Here is a tiny trained network, its code and every weight. The questions are about switching its units off for an input and a target symbol, where a switched-off unit gives its printed mean instead of its output.

import numpy as np


def w(rows, s, z=0):
    codes = np.array(rows[::2]) - 128.0
    scale = np.full(codes.shape[1], s)
    scale[-1] = z or s
    return codes * scale


def f(y):
    return np.maximum(y, 0)


def softmax(a):
    e = np.exp(a - a.max(-1, keepdims=True))
    return e / e.sum(-1, keepdims=True)


def log_softmax(a):
    a = a - a.max(-1, keepdims=True)
    return a - np.log(np.exp(a).sum(-1, keepdims=True))


def net(x, mask):
    ids = ['ΘΩαβγζλστψ'.index(c) for c in x.split()]
    T = len(ids)
    res = E[ids] + P[:T]
    u = 0
    for l in range(2):
        q, k, v = (res @ M[l].T for M in (Q, K, V))
        z = softmax(np.where(np.tri(T) > 0, q @ k.T / 3**0.5, -1e9)) @ v
        res = res + np.where(mask[u], z, O[l][:, -1]) @ O[l][:, :-1]
        u += 1
        y = f(res @ A[l][:, :-1].T + A[l][:, -1])
        res = res + np.where(mask[u : u + 8], y, B[l][:, -1]) @ B[l][:, :-1]
        u += 8
    return log_softmax(res[-1] @ U[:, :-1].T + U[:, -1])


Q, K, V, O, A, B = {}, {}, {}, {}, {}, {}
E = w([
[188,16,157,33,91,116,139,115,192],'Θ',
[118,99,142,127,206,138,194,157,144],'Ω',
[78,65,53,186,69,106,192,89,129],'α',
[72,188,131,56,73,52,134,176,61],'β',
[85,142,77,36,56,67,36,101,210],'γ',
[129,1,57,95,135,148,62,87,219],'ζ',
[81,134,229,111,125,100,63,76,221],'λ',
[163,100,189,53,139,40,182,31,147],'σ',
[40,211,55,62,145,149,116,73,148],'τ',
[170,78,25,44,173,92,118,69,88],'ψ',
],0.0067)
P = w([
[203,149,48,111,40,95,188,141,249],'0',
[167,134,46,101,54,98,195,146,219],'1',
[142,127,53,93,73,94,187,144,201],'2',
[137,106,81,97,89,107,173,125,185],'3',
[115,92,79,91,104,101,167,109,168],'4',
[94,84,92,86,121,100,153,102,153],'5',
[84,72,107,90,136,92,151,88,145],'6',
[72,63,120,87,158,96,135,78,127],'7',
[62,57,133,96,164,95,120,59,111],'8',
[44,41,135,98,170,89,112,48,94],'9',
[32,34,148,101,194,92,114,32,82],'10',
[14,28,147,109,211,90,97,18,63],'11',
[6,4,156,118,211,88,104,19,49],'12',
[1,10,161,85,199,91,85,33,75],'13',
],0.0037)
Q[0] = w([
[50,26,70,65,132,40,189,32,195],'L0H0',
[196,213,165,197,133,221,72,222,62],'L0H0',
[195,245,168,214,173,197,66,197,70],'L0H0',
],0.011)
K[0] = w([
[54,125,148,87,255,117,52,19,33],'L0H0',
[201,134,126,156,5,130,195,231,222],'L0H0',
[191,162,95,119,20,141,186,235,196],'L0H0',
],0.0074)
V[0] = w([
[187,127,50,93,187,69,254,114,25],'L0H0',
[172,41,48,130,122,174,23,149,133],'L0H0',
[33,200,33,138,148,202,126,152,119],'L0H0',
],0.0075)
O[0] = w([
[212,105,66,121,173,65,108,53,58,249],'L0H0',
[172,71,65,148,124,213,31,236,105,233],'L0H0',
[82,192,81,109,149,253,103,49,114,44],'L0H0',
],0.0071,0.0015)
A[0] = w([
[89,165,92,28,168,199,83,10,183,174],'L0N0',
[200,36,143,76,163,108,139,150,206,226],'L0N1',
[131,168,153,110,93,56,145,89,253,255],'L0N2',
[107,100,57,181,74,107,163,68,153,153],'L0N3',
[163,75,72,60,135,155,87,76,195,231],'L0N4',
[66,96,104,150,171,166,196,72,169,213],'L0N5',
[67,90,48,164,76,182,115,161,167,231],'L0N6',
[94,151,106,29,47,60,112,129,78,189],'L0N7',
],0.005,0.0027)
B[0] = w([
[253,156,178,38,118,169,141,89,140,195],'L0N0',
[187,89,185,114,150,118,103,142,177,253],'L0N1',
[120,94,144,51,111,82,103,95,219,211],'L0N2',
[147,99,98,169,76,120,140,81,148,179],'L0N3',
[217,113,156,119,125,156,84,104,160,252],'L0N4',
[147,107,195,164,141,174,169,80,159,186],'L0N5',
[129,88,114,172,97,178,91,127,186,198],'L0N6',
[120,138,134,70,56,85,81,128,96,190],'L0N7',
],0.0058,0.0065)
Q[1] = w([
[235,85,237,2,175,116,27,55,194],'L1H0',
[13,212,14,229,103,167,226,213,35],'L1H0',
[13,229,7,219,125,170,208,219,25],'L1H0',
],0.007)
K[1] = w([
[26,85,137,184,171,143,199,130,26],'L1H0',
[227,140,119,80,80,125,70,168,236],'L1H0',
[212,146,110,88,87,125,90,175,254],'L1H0',
],0.0041)
V[1] = w([
[91,106,97,239,129,98,205,99,137],'L1H0',
[217,81,126,204,201,178,192,97,218],'L1H0',
[133,167,178,92,255,131,160,180,117],'L1H0',
],0.0058)
O[1] = w([
[20,19,118,158,152,104,121,30,129,128],'L1H0',
[82,2,71,31,151,171,186,148,83,247],'L1H0',
[143,177,67,56,245,109,172,182,232,3],'L1H0',
],0.0055,0.0068)
A[1] = w([
[159,106,166,132,84,167,114,123,79,171],'L1N0',
[111,104,79,77,254,110,181,119,181,223],'L1N1',
[162,122,132,155,86,90,82,74,101,176],'L1N2',
[70,139,127,76,77,108,137,188,15,253],'L1N3',
[190,126,138,79,159,114,153,232,152,135],'L1N4',
[125,162,149,97,92,53,174,110,90,201],'L1N5',
[112,112,109,118,89,113,66,130,132,143],'L1N6',
[90,112,183,94,81,183,177,113,184,195],'L1N7',
],0.0057,0.002)
B[1] = w([
[151,128,168,163,102,164,148,138,82,242],'L1N0',
[99,121,9,77,195,150,37,95,176,165],'L1N1',
[150,142,129,157,89,97,92,82,89,239],'L1N2',
[224,212,200,254,252,197,60,115,246,141],'L1N3',
[211,177,151,88,181,85,173,229,127,181],'L1N4',
[175,110,107,207,153,115,122,60,224,164],'L1N5',
[84,118,117,131,92,123,93,149,102,204],'L1N6',
[58,134,169,113,128,191,180,109,151,255],'L1N7',
],0.0054,0.0064)
U = w([
[183,127,197,93,123,106,235,214,74,52],'Θ',
[88,108,32,61,225,128,126,126,180,157],'Ω',
[69,63,145,137,74,129,142,83,28,188],'α',
[182,213,175,235,156,122,68,101,160,212],'β',
[77,170,86,86,56,110,77,167,117,111],'γ',
[134,97,102,202,149,210,78,215,148,194],'ζ',
[30,144,193,141,119,136,169,176,206,149],'λ',
[127,105,97,156,138,20,150,93,193,5],'σ',
[157,187,138,103,129,212,207,47,137,42],'τ',
[190,149,54,114,150,102,81,127,1,136],'ψ',
],0.0048,0.002)

Each question gives the input, a string of symbols that net reads in full, and the target symbol t.
The units are the heads (3 rows each of Q, K, V and O) and the neurons (one row each of A and B). Each row of codes is followed by its name. A weight is (code - 128) times the scale printed after its matrix; where a second scale follows, it is the last column's (O, A, B and U).
mask holds one flag per unit, layer by layer, with each layer's heads first. A switched-off unit (its flag False) gives its mean, the last column of its rows in O or B, instead of its output. The means were averaged over made-up inputs and are rounded, as every weight is.
A unit's drop is (log p(t) with every unit on - log p(t) with that unit switched off) / (log p(t) with every unit on - log p(t) with every unit switched off).
The circuit of an input: a set's keep is (log p(t) with only the set's units on - log p(t) with every unit switched off) / (log p(t) with every unit on - log p(t) with every unit switched off). Starting from the 12 units with the biggest drops (on a tie, the unit counted first), units are removed one at a time, each time the one whose removal leaves the highest keep (on an exact tie, the one counted first), for as long as the keep stays at least 0.8.
circuit, biggest first: the units of the circuit, biggest drop first
unit that matters most: the unit with the biggest drop
k most important neurons: the k neurons with the biggest drops, biggest first
k most important neurons of layer l: the k neurons of layer l with the biggest drops, biggest first
drop when u is switched off: that unit's drop, to one decimal
input Θ Θ Θ, target Θ: circuit, biggest first	(L1H0 L1N4 L0H0)
input Θ ψ Θ Θ Θ Θ, target Θ: circuit, biggest first	(L1H0 L1N4 L0N1 L0H0)
input Θ σ Θ, target σ: circuit, biggest first	(L0H0 L1N5 L0N2)
input α α Θ, target α: unit that matters most	L1H0
input Θ λ σ Θ Θ Ω λ Θ σ ψ, target Ω: circuit, biggest first	(L1H0 L1N1 L0N7 L0N0)
input α ζ ζ ψ α ζ Θ Θ γ Ω ζ Θ σ, target Ω: 2 most important neurons	(L1N1 L0N2)
input α σ γ Ω λ, target Ω: circuit, biggest first	(L1H0 L1N1 L0N2 L0N7)
input Θ γ τ Θ Θ λ Θ ζ τ Θ, target τ: circuit, biggest first	(L0H0 L0N0 L1H0)
input Θ Θ Θ λ, target λ: circuit, biggest first	(L0H0 L1N7 L0N2)
input σ Θ α τ τ γ β τ Θ ζ σ λ, target β: 2 most important neurons of layer 0	(L0N1 L0N2)
input α ζ Θ α τ Θ α ζ Ω σ Ω τ, target Ω: 2 most important neurons	(L1N1 L0N0)
input ζ σ Θ τ ψ τ τ ζ, target τ: 2 most important neurons of layer 0	(L0N0 L0N5)
input Θ τ Θ Θ γ σ Θ τ Θ Θ α β σ ζ, target β: 3 most important neurons	(L0N4 L0N0 L0N6)
input ζ λ Θ Θ λ Θ, target λ: unit that matters most	L0H0
input Θ λ Θ Θ α τ α β Θ τ Θ Ω Θ, target Ω: 2 most important neurons	(L1N1 L0N7)
input λ Θ Ω Θ Θ σ ψ, target Ω: 2 most important neurons of layer 0	(L0N4 L0N7)
input ζ Θ Θ γ ζ β τ, target β: 3 most important neurons	(L0N0 L0N7 L0N4)
input ζ σ α σ Θ α τ Θ α ζ σ Ω σ, target Ω: 2 most important neurons	(L1N1 L0N0)
input ζ λ ζ ζ σ Ω τ, target Ω: 3 most important neurons of layer 1	(L1N1 L1N0 L1N2)
input Θ ψ ψ Θ σ τ Θ Θ ζ Θ Ω σ γ, target Ω: most important neuron of layer 0	(L0N2)
input ζ Θ Θ σ α β λ Θ Θ ζ ψ Θ Θ ζ, target β: 2 most important neurons	(L0N4 L0N1)
input σ α σ α ζ ζ λ ψ Ω, target Ω: drop when L1N0 is switched off	0.1
input ζ γ τ Θ, target τ: drop when L0N0 is switched off	0.2
input σ ζ σ Ω Θ α Θ ζ ζ, target ζ: drop when L0N2 is switched off	0.1
input ζ α Θ Θ Θ ζ ζ α, target ζ: drop when L0N2 is switched off	0.2
